Below are the code and all the weights of a small trained network. Each question names an input and a target symbol and asks about switching units off, where a switched-off unit gives its printed mean instead of its output.

import numpy as np


def w(rows, s, z=0):
    codes = np.array(rows[::2]) - 128.0
    scale = np.full(codes.shape[1], s)
    scale[-1] = z or s
    return codes * scale


def f(y):
    return y / 2 * (1 + np.tanh(0.7978845608 * (y + 0.044715 * y**3)))


def softmax(a):
    e = np.exp(a - a.max(-1, keepdims=True))
    return e / e.sum(-1, keepdims=True)


def log_softmax(a):
    a = a - a.max(-1, keepdims=True)
    return a - np.log(np.exp(a).sum(-1, keepdims=True))


def net(x, mask):
    ids = ['ΘΠΦΨΩαβεηλμξστ'.index(c) for c in x.split()]
    T = len(ids)
    res = E[ids] + P[:T]
    u = 0
    for l in range(2):
        q, k, v = (res @ M[l].T for M in (Q, K, V))
        z = softmax(np.where(np.tri(T) > 0, q @ k.T / 2**0.5, -1e9)) @ v
        res = res + np.where(mask[u], z, O[l][:, -1]) @ O[l][:, :-1]
        u += 1
        y = f(res @ A[l][:, :-1].T + A[l][:, -1])
        res = res + np.where(mask[u : u + 16], y, B[l][:, -1]) @ B[l][:, :-1]
        u += 16
    return log_softmax(res[-1] @ U[:, :-1].T + U[:, -1])


Q, K, V, O, A, B = {}, {}, {}, {}, {}, {}
E = w([
[178,118,220,120,3,135,68],'Θ',
[219,92,176,111,83,98,203],'Π',
[164,108,167,136,80,65,200],'Φ',
[205,82,140,151,102,125,140],'Ψ',
[149,104,108,173,97,105,159],'Ω',
[118,114,90,208,118,122,78],'α',
[111,122,86,168,86,80,130],'β',
[89,144,94,130,62,31,181],'ε',
[43,151,169,134,61,121,7],'η',
[168,108,23,121,88,128,78],'λ',
[122,160,22,117,158,171,206],'μ',
[125,133,134,31,102,249,78],'ξ',
[151,152,73,16,213,66,85],'σ',
[37,179,146,35,95,160,115],'τ',
],0.0062)
P = w([
[196,254,151,177,82,137,123],'0',
[174,182,118,146,84,102,110],'1',
[158,168,115,134,88,112,105],'2',
[146,140,100,129,103,108,118],'3',
[132,123,95,125,111,112,121],'4',
[120,107,93,120,121,118,127],'5',
[111,94,92,113,131,123,130],'6',
[102,84,88,106,141,129,134],'7',
[98,75,93,95,150,131,143],'8',
[92,66,89,86,160,133,149],'9',
],0.0081)
Q[0] = w([
[128,74,168,172,185,116,160],'L0H1',
[93,185,255,122,112,217,115],'L0H1',
],0.043)
K[0] = w([
[109,3,155,151,142,119,145],'L0H1',
[189,163,187,169,141,123,145],'L0H1',
],0.042)
V[0] = w([
[193,75,175,76,27,125,245],'L0H1',
[252,98,73,90,190,246,57],'L0H1',
],0.013)
O[0] = w([
[114,125,167,205,101,253,199,150],'L0H1',
[88,138,29,65,9,168,115,254],'L0H1',
],0.008,0.00055)
A[0] = w([
[163,11,122,101,114,81,181,106],'L0N1',
[64,62,155,91,150,151,120,80],'L0N2',
[118,158,137,102,96,104,202,126],'L0N3',
[114,175,143,75,139,185,111,133],'L0N4',
[116,15,99,151,137,141,156,252],'L0N5',
[87,132,126,125,73,76,145,59],'L0N6',
[142,89,88,183,138,169,101,182],'L0N7',
[141,78,246,46,93,111,57,55],'L0N8',
[81,118,184,132,111,207,141,73],'L0N9',
[55,134,169,107,105,127,103,104],'L0N10',
[158,145,127,181,65,80,104,129],'L0N11',
[182,161,160,143,105,128,100,121],'L0N12',
[78,150,234,72,130,161,75,238],'L0N13',
[126,178,71,186,178,176,96,200],'L0N14',
[165,121,104,155,254,102,120,163],'L0N15',
[88,105,131,190,72,172,131,20],'L0N16',
],0.009,0.0024)
B[0] = w([
[70,127,64,169,139,95,47,198],'L0N1',
[93,63,169,71,66,147,112,121],'L0N2',
[130,176,83,116,133,180,144,163],'L0N3',
[134,138,69,66,87,85,137,155],'L0N4',
[6,249,114,143,110,112,148,254],'L0N5',
[176,97,78,95,123,150,105,160],'L0N6',
[99,184,156,137,124,131,192,172],'L0N7',
[145,82,106,127,106,114,214,131],'L0N8',
[140,149,224,82,142,181,75,153],'L0N9',
[139,134,119,105,84,179,144,126],'L0N10',
[156,94,104,170,70,120,101,206],'L0N11',
[82,160,122,153,104,83,92,158],'L0N12',
[128,131,197,91,116,37,211,176],'L0N13',
[110,116,99,132,111,103,210,167],'L0N14',
[175,135,159,72,170,19,169,200],'L0N15',
[163,168,126,91,112,245,47,147],'L0N16',
],0.012,0.0024)
Q[1] = w([
[98,212,30,197,224,123,91],'L1H1',
[203,7,155,94,130,208,201],'L1H1',
],0.02)
K[1] = w([
[110,1,153,80,164,166,106],'L1H1',
[229,91,159,164,79,133,101],'L1H1',
],0.018)
V[1] = w([
[160,165,140,5,157,124,153],'L1H1',
[120,120,166,112,137,101,11],'L1H1',
],0.024)
O[1] = w([
[251,144,125,121,139,144,152,254],'L1H1',
[119,212,152,120,87,71,67,57],'L1H1',
],0.014,0.0085)
A[1] = w([
[168,114,179,158,185,65,173,130],'L1N1',
[64,157,119,135,71,138,98,110],'L1N2',
[103,64,70,122,203,87,103,129],'L1N3',
[103,157,200,128,99,86,107,86],'L1N4',
[173,153,177,106,126,208,86,52],'L1N5',
[88,178,174,181,125,211,142,101],'L1N6',
[148,150,157,144,108,249,113,144],'L1N7',
[103,129,150,132,159,42,131,130],'L1N8',
[108,125,225,169,176,122,134,81],'L1N9',
[77,118,103,157,99,126,167,187],'L1N10',
[134,197,123,108,106,110,128,146],'L1N11',
[158,82,163,129,195,122,139,3],'L1N12',
[156,144,155,140,125,153,170,166],'L1N13',
[115,112,162,66,96,131,155,134],'L1N14',
[131,146,211,190,179,74,167,148],'L1N15',
[105,112,66,108,95,108,56,2],'L1N16',
],0.011,0.0066)
B[1] = w([
[101,38,119,156,191,127,154,246],'L1N1',
[135,145,62,179,161,125,31,222],'L1N2',
[163,68,163,119,13,127,162,220],'L1N3',
[170,44,172,72,67,210,106,197],'L1N4',
[12,142,170,142,82,131,162,229],'L1N5',
[176,95,235,144,176,124,131,187],'L1N6',
[98,121,83,2,177,104,91,242],'L1N7',
[108,144,165,112,113,21,83,200],'L1N8',
[171,170,77,139,131,161,200,175],'L1N9',
[123,224,143,147,130,160,159,242],'L1N10',
[175,111,103,173,120,142,121,232],'L1N11',
[53,203,162,142,86,134,54,199],'L1N12',
[150,84,134,168,145,120,96,249],'L1N13',
[161,131,114,186,131,107,123,158],'L1N14',
[158,206,110,60,121,130,168,218],'L1N15',
[86,52,92,117,175,120,239,160],'L1N16',
],0.017,0.011)
U = w([
[145,103,158,116,122,169,75,5],'Θ',
[77,100,182,88,153,130,124,24],'Π',
[171,151,169,88,167,182,145,25],'Φ',
[96,195,116,117,194,151,66,207],'Ψ',
[101,166,192,197,141,155,137,70],'Ω',
[59,82,122,149,116,90,76,97],'α',
[76,224,155,97,67,101,97,197],'β',
[89,159,131,93,161,85,211,162],'ε',
[155,80,170,79,123,59,115,28],'η',
[42,145,34,160,143,142,149,104],'λ',
[101,66,163,112,80,191,198,158],'μ',
[136,98,38,27,167,152,116,134],'ξ',
[252,162,38,132,118,150,106,225],'σ',
[134,10,139,172,206,131,139,213],'τ',
],0.0038,0.0027)

Each question gives the input, a string of symbols that net reads in full, and the target symbol t.
The units are the heads (2 rows each of Q, K, V and O) and the neurons (one row each of A and B). Each row of codes is followed by its name. A weight is (code - 128) times the scale printed after its matrix; where a second scale follows, it is the last column's (O, A, B and U).
mask holds one flag per unit, layer by layer, with each layer's heads first. A switched-off unit (its flag False) gives its mean, the last column of its rows in O or B, instead of its output. The means were averaged over made-up inputs and are rounded, as every weight is.
A unit's drop is (log p(t) with every unit on - log p(t) with that unit switched off) / (log p(t) with every unit on - log p(t) with every unit switched off).
The circuit of an input: a set's keep is (log p(t) with only the set's units on - log p(t) with every unit switched off) / (log p(t) with every unit on - log p(t) with every unit switched off). Starting from the 12 units with the biggest drops (on a tie, the unit counted first), units are removed one at a time, each time the one whose removal leaves the highest keep (on an exact tie, the one counted first), for as long as the keep stays at least 0.8.
units of the circuit, in order: the units of the circuit, biggest drop first
unit that matters most: the unit with the biggest drop
k most important neurons: the k neurons with the biggest drops, biggest first
top k neurons in layer l: the k neurons of layer l with the biggest drops, biggest first
input β η Π, target η: unit that matters most	L0H1
input τ Θ β μ Ψ, target μ: top 2 neurons in layer 0	L0N9, L0N15
input β Θ σ β Φ ξ Θ Ψ, target ξ: 4 most important neurons	L1N7, L0N16, L0N13, L0N11
input Ω τ Φ λ α, target λ: units of the circuit, in order	L1H1, L0H1, L0N15, L1N16
input β β Θ, target β: 3 most important neurons	L0N12, L0N11, L1N8
input τ μ μ, target τ: top 4 neurons in layer 0	L0N15, L0N1, L0N5, L0N11
input λ ξ Π β Φ Θ Ψ, target Ψ: top 3 neurons in layer 0	L0N16, L0N9, L0N8
input ε η Φ Ψ σ Φ λ, target σ: units of the circuit, in order	L1H1, L0H1
input η μ Φ α η σ Φ β Ψ, target β: units of the circuit, in order	L0N5, L0N1, L1H1, L1N1
input Ω α μ Φ Ψ ξ β Ψ τ Φ, target τ: 2 most important neurons	L1N1, L1N13
input σ Θ ε, target σ: units of the circuit, in order	L0H1, L1H1, L1N11
input ξ Ψ μ β τ σ Ψ α, target σ: units of the circuit, in order	L1H1, L0H1, L1N5
input β η β, target η: top 2 neurons in layer 1	L1N8, L1N4
input σ β μ Ψ Φ, target μ: units of the circuit, in order	L1H1, L0N9, L1N3, L0N14
input σ Φ τ, target σ: units of the circuit, in order	L0H1, L1N11, L1H1
input Ψ ξ μ, target ξ: unit that matters most	L1N7
input Π τ Π α ε μ ξ, target Π: top 2 neurons in layer 0	L0N9, L0N16
input ε λ β Π Π Θ α ξ, target ε: 3 most important neurons	L1N15, L0N15, L1N1
input λ σ μ η τ μ β τ, target λ: top 2 neurons in layer 1	L1N2, L1N16
input λ μ Φ τ α, target τ: unit that matters most	L1N1
input Π Ω μ α Θ μ α τ β, target τ: top 2 neurons in layer 1	L1N1, L1N13
input β λ Ω Φ α, target α: top 2 neurons in layer 1	L1N2, L1N8
input Θ η ε ξ μ η σ η, target Θ: 2 most important neurons	L0N12, L0N1
input Φ ξ Ψ β Ω Ω τ Ψ, target τ: top 3 neurons in layer 1	L1N1, L1N13, L1N10
input Θ τ λ α λ, target λ: 2 most important neurons	L0N16, L0N15
input Θ τ μ, target τ: 2 most important neurons	L1N1, L1N13
input τ Ψ σ ε α, target σ: units of the circuit, in order	L1N5
input ε σ τ Φ Φ Θ, target ε: top 3 neurons in layer 1	L1N15, L1N1, L1N9
input σ λ β Θ λ Θ Π β τ ε, target τ: 3 most important neurons	L1N1, L1N13, L1N10
